Here is a tiny trained network, its code and every weight. The questions are about switching its units off for an input and a class, where a switched-off unit gives its printed mean instead of its output.

import numpy as np


def w(rows, s, z=0):
    codes = np.array(rows[::2]) - 128.0
    scale = np.full(codes.shape[1], s)
    scale[-1] = z or s
    return codes * scale


def norm(h):
    return h / np.sqrt((h * h).mean(-1, keepdims=True) + 1e-5)


def f(y):
    return np.maximum(y, 0)


def log_softmax(a):
    a = a - a.max(-1, keepdims=True)
    return a - np.log(np.exp(a).sum(-1, keepdims=True))


def net(x, mask):
    res = np.array(x, float).reshape(1, 7) / 4 @ E
    u = 0
    for l in range(2):
        y = f(norm(res) @ A[l][:, :-1].T + A[l][:, -1])
        res = res + np.where(mask[u : u + 9], y, B[l][:, -1]) @ B[l][:, :-1]
        u += 9
    return log_softmax(norm(res)[-1] @ U[:, :-1].T + U[:, -1])


A, B = {}, {}
E = w([
[251,57,138],'x0',
[175,113,2],'x1',
[132,149,126],'x2',
[115,149,238],'x3',
[111,110,154],'x4',
[113,88,156],'x5',
[29,153,48],'x6',
],0.0047)
A[0] = w([
[77,73,148,251],'0.n1',
[140,88,202,138],'0.n2',
[254,140,168,193],'0.n3',
[95,115,145,180],'0.n4',
[102,134,68,143],'0.n5',
[200,201,124,146],'0.n6',
[48,135,89,218],'0.n7',
[138,175,159,128],'0.n8',
[134,197,175,133],'0.n9',
],0.012,0.0029)
B[0] = w([
[132,254,124,211],'0.n1',
[56,148,19,207],'0.n2',
[63,30,81,254],'0.n3',
[112,194,202,177],'0.n4',
[96,237,153,197],'0.n5',
[106,65,92,183],'0.n6',
[212,87,221,245],'0.n7',
[182,158,78,167],'0.n8',
[87,94,133,190],'0.n9',
],0.0059,0.0062)
A[1] = w([
[126,2,20,216],'1.n1',
[133,104,39,82],'1.n2',
[146,169,55,93],'1.n3',
[249,161,179,121],'1.n4',
[174,160,135,81],'1.n5',
[203,197,74,254],'1.n6',
[175,120,173,81],'1.n7',
[124,216,53,148],'1.n8',
[215,102,176,206],'1.n9',
],0.0072,0.00086)
B[1] = w([
[123,162,120,254],'1.n1',
[108,154,109,185],'1.n2',
[153,156,31,160],'1.n3',
[188,74,84,155],'1.n4',
[197,125,79,144],'1.n5',
[253,119,66,173],'1.n6',
[144,206,131,136],'1.n7',
[148,153,183,187],'1.n8',
[135,58,96,138],'1.n9',
],0.0055,0.006)
U = w([
[119,78,168,6],'0',
[132,176,149,166],'1',
[94,194,253,181],'2',
[186,88,62,159],'3',
[196,184,75,83],'4',
[129,21,130,189],'5',
],0.011,0.0019)

Each question gives the input, the list of numbers given to net, and the class t.
The units are the neurons (one row each of A and B). Each row of codes is followed by its name. A weight is (code - 128) times the scale printed after its matrix; where a second scale follows, it is the last column's (A, B and U).
mask holds one flag per neuron, layer by layer. A switched-off neuron (its flag False) gives its mean, the last column of its row in B, instead of its output. The means were averaged over made-up inputs and are rounded, as every weight is.
A unit's drop is (log p(t) with every unit on - log p(t) with that unit switched off) / (log p(t) with every unit on - log p(t) with every unit switched off).
The circuit of an input: a set's keep is (log p(t) with only the set's units on - log p(t) with every unit switched off) / (log p(t) with every unit on - log p(t) with every unit switched off). Starting from the 12 units with the biggest drops (on a tie, the unit counted first), units are removed one at a time, each time the one whose removal leaves the highest keep (on an exact tie, the one counted first), for as long as the keep stays at least 0.8.
circuit, biggest first: the units of the circuit, biggest drop first
k most important neurons: the k neurons with the biggest drops, biggest first
top k neurons in layer l: the k neurons of layer l with the biggest drops, biggest first
drop of u: that unit's drop, to one decimal
input [2,2,-4,3,-7,3,-3], class 5: circuit, biggest first => 0.n3
input [-8,-1,-5,-7,-4,-3,-1], class 2: 2 most important neurons => 0.n5, 0.n8
input [4,3,-5,5,-5,-7,-5], class 5: 2 most important neurons => 0.n3, 0.n1
input [6,7,5,3,-8,-1,-3], class 5: circuit, biggest first => 0.n3, 0.n1
input [-7,-2,4,-5,7,-2,7], class 2: top 2 neurons in layer 0 => 0.n7, 0.n2
input [-4,7,8,3,-7,-7,-8], class 5: top 2 neurons in layer 0 => 0.n3, 0.n6
input [-3,-6,-4,-6,-2,-4,-3], class 3: circuit, biggest first => 0.n8, 0.n5
input [-1,-5,7,6,-5,-2,-7], class 5: top 2 neurons in layer 0 => 0.n3, 0.n5
input [-1,2,1,0,-8,2,-8], class 5: drop of 0.n3 => 0.4
input [-6,3,2,2,7,-7,4], class 2: drop of 0.n7 => 0.2
input [3,-4,-3,2,-8,-8,0], class 3: drop of 0.n8 => 0.2
